Below are the code and all the weights of a small trained network. Each question names an input and a class and asks about switching units off, where a switched-off unit gives its printed mean instead of its output.

import numpy as np


def w(rows, s, z=0):
    codes = np.array(rows[::2]) - 128.0
    scale = np.full(codes.shape[1], s)
    scale[-1] = z or s
    return codes * scale


def f(y):
    return np.maximum(y, 0)


def log_softmax(a):
    a = a - a.max(-1, keepdims=True)
    return a - np.log(np.exp(a).sum(-1, keepdims=True))


def net(x, mask):
    res = np.array(x, float).reshape(1, 4) / 4 @ E
    y = f(res @ A[0][:, :-1].T + A[0][:, -1])
    res = res + np.where(mask, y, B[0][:, -1]) @ B[0][:, :-1]
    return log_softmax(res[-1] @ U[:, :-1].T + U[:, -1])


A, B = {}, {}
E = w([
[87,81,10,123,141,50,136,77,220,118],'x0',
[47,156,142,73,214,84,133,182,128,171],'x1',
[89,113,235,135,117,142,63,58,136,100],'x2',
[92,162,147,123,101,182,204,137,176,115],'x3',
],0.012)
A[0] = w([
[78,199,152,155,108,120,186,129,154,137,27],'n0',
[51,163,157,30,199,129,130,107,114,163,2],'n1',
[60,121,186,114,154,159,84,101,125,68,51],'n2',
[43,126,115,89,201,127,75,166,102,171,72],'n3',
[164,91,120,117,157,77,59,114,29,168,25],'n4',
[114,58,244,252,136,154,83,104,140,107,132],'n5',
[133,122,165,114,113,181,197,169,164,105,140],'n6',
[145,210,202,166,136,173,75,202,64,80,137],'n7',
[82,126,172,94,162,96,111,91,136,104,95],'n8',
[166,143,99,116,125,138,162,187,121,162,149],'n9',
],0.012,0.0069)
B[0] = w([
[93,206,141,182,113,171,58,132,159,182,158],'n0',
[194,128,10,65,105,190,123,72,112,78,190],'n1',
[94,114,92,122,164,104,169,142,60,207,191],'n2',
[127,155,94,180,110,146,112,40,116,103,202],'n3',
[91,212,64,201,89,158,138,128,135,188,189],'n4',
[111,91,51,116,95,130,174,44,105,176,250],'n5',
[110,179,106,156,112,137,92,110,104,144,188],'n6',
[63,67,63,174,119,105,122,60,178,75,240],'n7',
[98,92,69,164,181,141,131,103,138,142,180],'n8',
[74,76,97,85,192,148,159,93,73,139,186],'n9',
],0.013,0.016)
U = w([
[200,110,106,102,74,188,160,101,103,91,245],'0',
[90,182,126,166,101,147,135,140,154,193,127],'1',
[79,94,110,118,165,85,148,115,205,83,166],'2',
[103,86,109,84,165,136,188,144,71,162,59],'3',
[92,118,159,126,173,74,123,79,94,95,118],'4',
[187,204,227,188,247,67,101,199,58,88,1],'5',
[212,198,217,130,191,105,34,178,74,48,1],'6',
],0.015,0.0082)

Each question gives the input, the list of numbers given to net, and the class t.
The units are the neurons (one row each of A and B). Each row of codes is followed by its name. A weight is (code - 128) times the scale printed after its matrix; where a second scale follows, it is the last column's (A, B and U).
mask holds one flag per neuron, in row order. A switched-off neuron (its flag False) gives its mean, the last column of its row in B, instead of its output. The means were averaged over made-up inputs and are rounded, as every weight is.
A unit's drop is (log p(t) with every unit on - log p(t) with that unit switched off) / (log p(t) with every unit on - log p(t) with every unit switched off).
The circuit of an input: a set's keep is (log p(t) with only the set's units on - log p(t) with every unit switched off) / (log p(t) with every unit on - log p(t) with every unit switched off). Starting from all 10 units, units are removed one at a time, each time the one whose removal leaves the highest keep (on an exact tie, the one counted first), for as long as the keep stays at least 0.8.
circuit, biggest first: the units of the circuit, biggest drop first
unit that matters most: the unit with the biggest drop
top k neurons: the k neurons with the biggest drops, biggest first
drop when u is switched off: that unit's drop, to one decimal
input [-4,6,7,3], class 3: top 3 neurons -> (n2, n8, n5)
input [-8,6,6,0], class 2: top 2 neurons -> (n7, n8)
input [-7,1,2,6], class 2: top 2 neurons -> (n7, n4)
input [5,4,-7,4], class 3: top neuron -> (n7)
input [5,-4,7,-7], class 1: top 3 neurons -> (n4, n9, n1)
input [1,2,-3,-2], class 4: top 3 neurons -> (n5, n1, n2)
input [7,-2,8,4], class 3: circuit, biggest first -> (n7, n2)
input [-2,8,4,-1], class 0: top 2 neurons -> (n1, n3)
input [-4,0,-3,1], class 2: top 2 neurons -> (n7, n2)
input [4,4,1,-3], class 0: top 2 neurons -> (n7, n1)
input [-2,-4,2,5], class 1: top 3 neurons -> (n1, n6, n9)
input [4,-4,-8,-4], class 3: top 3 neurons -> (n7, n9, n1)
input [1,6,-2,-5], class 0: circuit, biggest first -> (n1, n3)
input [-3,2,1,-5], class 1: unit that matters most -> n4
input [0,-3,-4,-1], class 3: top 4 neurons -> (n1, n7, n3, n9)
input [2,-5,8,-7], class 3: circuit, biggest first -> (n5, n2)
input [-8,1,3,-4], class 2: drop when n7 is switched off -> 1.8
input [4,8,-7,-2], class 0: drop when n7 is switched off -> 0.0
input [-5,-2,-2,3], class 2: drop when n1 is switched off -> 0.1
input [-4,-4,6,-3], class 3: unit that matters most -> n5
